Below is a small trained network, with its code and all its weights. Each question gives an input and a target symbol and asks what happens when units are switched off, that is, made to give their printed mean instead of their output.

import numpy as np


def w(rows, s, z=0):
    codes = np.array(rows[::2]) - 128.0
    scale = np.full(codes.shape[1], s)
    scale[-1] = z or s
    return codes * scale


def f(y):
    return y / 2 * (1 + np.tanh(0.7978845608 * (y + 0.044715 * y**3)))


def softmax(a):
    e = np.exp(a - a.max(-1, keepdims=True))
    return e / e.sum(-1, keepdims=True)


def log_softmax(a):
    a = a - a.max(-1, keepdims=True)
    return a - np.log(np.exp(a).sum(-1, keepdims=True))


def net(x, mask):
    ids = ['βδεζηθλμξπστφψω'.index(c) for c in x.split()]
    T = len(ids)
    res = E[ids] + P[:T]
    r = res
    for j in range(3):
        rows = slice(3 * j, 3 * j + 3)
        q, k, v = (r @ M[0][rows].T for M in (Q, K, V))
        z = softmax(np.where(np.tri(T) > 0, q @ k.T / 3**0.5, -1e9)) @ v
        o = O[0][rows]
        res = res + np.where(mask[j], z, o[:, -1]) @ o[:, :-1]
    y = f(res @ A[0][:, :-1].T + A[0][:, -1])
    res = res + np.where(mask[3:11], y, B[0][:, -1]) @ B[0][:, :-1]
    return log_softmax(res[-1] @ U[:, :-1].T + U[:, -1])


Q, K, V, O, A, B = {}, {}, {}, {}, {}, {}
E = w([
[153,164,95,174],'β',
[172,73,80,142],'δ',
[155,141,54,120],'ε',
[109,141,158,228],'ζ',
[78,36,159,173],'η',
[88,78,92,115],'θ',
[102,86,152,227],'λ',
[76,111,90,111],'μ',
[91,174,100,159],'ξ',
[129,163,42,94],'π',
[175,141,254,65],'σ',
[89,180,152,188],'τ',
[50,54,109,102],'φ',
[45,79,178,169],'ψ',
[137,78,106,173],'ω',
],0.016)
P = w([
[237,136,209,26],'0',
[187,106,78,157],'1',
[182,76,124,206],'2',
[179,78,110,206],'3',
[184,96,97,201],'4',
[175,61,115,231],'5',
[168,83,95,206],'6',
[162,71,57,169],'7',
[179,55,118,255],'8',
[167,58,83,223],'9',
[172,51,79,243],'10',
],0.0054)
Q[0] = w([
[205,95,138,162],'h1',
[159,125,19,90],'h1',
[153,220,114,194],'h1',
[163,135,181,69],'h2',
[160,50,48,250],'h2',
[150,116,127,106],'h2',
[98,155,110,81],'h3',
[121,76,93,225],'h3',
[82,161,122,135],'h3',
],0.022)
K[0] = w([
[211,103,117,175],'h1',
[122,116,21,108],'h1',
[134,199,125,189],'h1',
[119,152,106,96],'h2',
[187,170,252,3],'h2',
[101,125,110,167],'h2',
[143,157,83,142],'h3',
[163,142,151,58],'h3',
[168,120,126,143],'h3',
],0.022)
V[0] = w([
[135,180,156,117],'h1',
[168,136,173,173],'h1',
[62,149,143,151],'h1',
[244,30,77,102],'h2',
[124,160,50,7],'h2',
[211,199,49,139],'h2',
[90,71,104,159],'h3',
[102,133,88,105],'h3',
[90,170,159,108],'h3',
],0.017)
O[0] = w([
[125,59,143,127,15],'h1',
[108,120,126,66,185],'h1',
[178,152,77,129,154],'h1',
[122,76,120,13,234],'h2',
[113,250,109,59,15],'h2',
[216,134,78,95,3],'h2',
[97,102,182,134,118],'h3',
[129,154,168,95,65],'h3',
[132,193,99,143,105],'h3',
],0.015,0.0054)
A[0] = w([
[62,212,157,202,214],'n1',
[136,1,173,97,83],'n2',
[143,186,47,124,112],'n3',
[145,131,48,242,3],'n4',
[185,69,221,218,98],'n5',
[88,29,121,131,229],'n6',
[128,88,118,31,146],'n7',
[192,122,241,102,74],'n8',
],0.0081,0.0013)
B[0] = w([
[185,129,200,137,195],'n1',
[160,135,166,104,228],'n2',
[144,97,175,157,169],'n3',
[114,199,145,109,195],'n4',
[90,127,1,94,250],'n5',
[153,153,170,141,237],'n6',
[115,122,103,172,196],'n7',
[158,135,68,89,133],'n8',
],0.013,0.022)
U = w([
[142,143,127,34,59],'β',
[152,210,161,85,157],'δ',
[166,237,121,68,86],'ε',
[86,51,165,137,71],'ζ',
[222,202,170,154,84],'η',
[106,190,212,78,60],'θ',
[109,140,137,228,213],'λ',
[110,114,82,110,85],'μ',
[140,232,87,122,25],'ξ',
[254,113,92,200,213],'π',
[19,211,108,10,47],'σ',
[153,197,96,78,251],'τ',
[206,106,198,146,130],'φ',
[162,163,139,125,43],'ψ',
[99,166,44,108,19],'ω',
],0.007,0.0022)

Each question gives the input, a string of symbols that net reads in full, and the target symbol t.
The units are the heads (3 rows each of Q, K, V and O) and the neurons (one row each of A and B). Each row of codes is followed by its name. A weight is (code - 128) times the scale printed after its matrix; where a second scale follows, it is the last column's (O, A, B and U).
mask holds one flag per unit, heads first, then neurons. A switched-off unit (its flag False) gives its mean, the last column of its rows in O or B, instead of its output. The means were averaged over made-up inputs and are rounded, as every weight is.
A unit's drop is (log p(t) with every unit on - log p(t) with that unit switched off) / (log p(t) with every unit on - log p(t) with every unit switched off).
The circuit of an input: a set's keep is (log p(t) with only the set's units on - log p(t) with every unit switched off) / (log p(t) with every unit on - log p(t) with every unit switched off). Starting from all 11 units, units are removed one at a time, each time the one whose removal leaves the highest keep (on an exact tie, the one counted first), for as long as the keep stays at least 0.8.
circuit, biggest first: the units of the circuit, biggest drop first
unit that matters most: the unit with the biggest drop
top k neurons: the k neurons with the biggest drops, biggest first
which heads matter: for each layer, one digit per head in row order, 1 if its drop is at least 0.15 and else 0, layers parted by /
input η β β θ, target ζ: which heads matter -> 010
input ω ψ ψ ψ ξ ψ φ λ φ π ψ, target φ: which heads matter -> 011
input φ ψ ω φ δ, target θ: circuit, biggest first -> [n5, h2]
input φ β τ η β ψ φ θ ψ λ, target θ: circuit, biggest first -> [h2, n5]
input β β ω ω ψ ψ ψ ψ ω ψ θ, target π: which heads matter -> 010
input θ θ ψ ψ ψ ψ ψ η β θ, target σ: circuit, biggest first -> [h2]
input φ τ θ, target θ: circuit, biggest first -> [h2, n5]
input π ψ ξ π ξ, target ε: top 2 neurons -> [n5, n1]
input π π β ψ β θ δ β θ ζ ζ, target ε: which heads matter -> 010
input τ ω π ψ ψ, target ξ: top 2 neurons -> [n4, n5]
input θ μ β ζ φ ψ θ ω ψ ψ ψ, target σ: which heads matter -> 010
input ω ζ ε, target φ: circuit, biggest first -> [n5, h2]
input τ ψ φ λ η π, target ξ: circuit, biggest first -> [h2, n4, n5]
input θ θ ω ε φ ξ π ψ ψ ζ μ, target σ: unit that matters most -> h2
input ζ φ β μ ξ ψ θ φ δ ψ, target ω: circuit, biggest first -> [n5, h2]
input ψ τ ζ, target λ: top 2 neurons -> [n1, n5]
input β β π ξ ξ π ω ψ, target π: top 3 neurons -> [n5, n4, n3]
input ω β μ π ω ω π λ μ, target φ: top 2 neurons -> [n5, n2]
input θ ψ β ψ ψ ω π, target σ: top 2 neurons -> [n1, n6]
input ω η σ ψ β θ η ψ, target ζ: top neuron -> [n1]
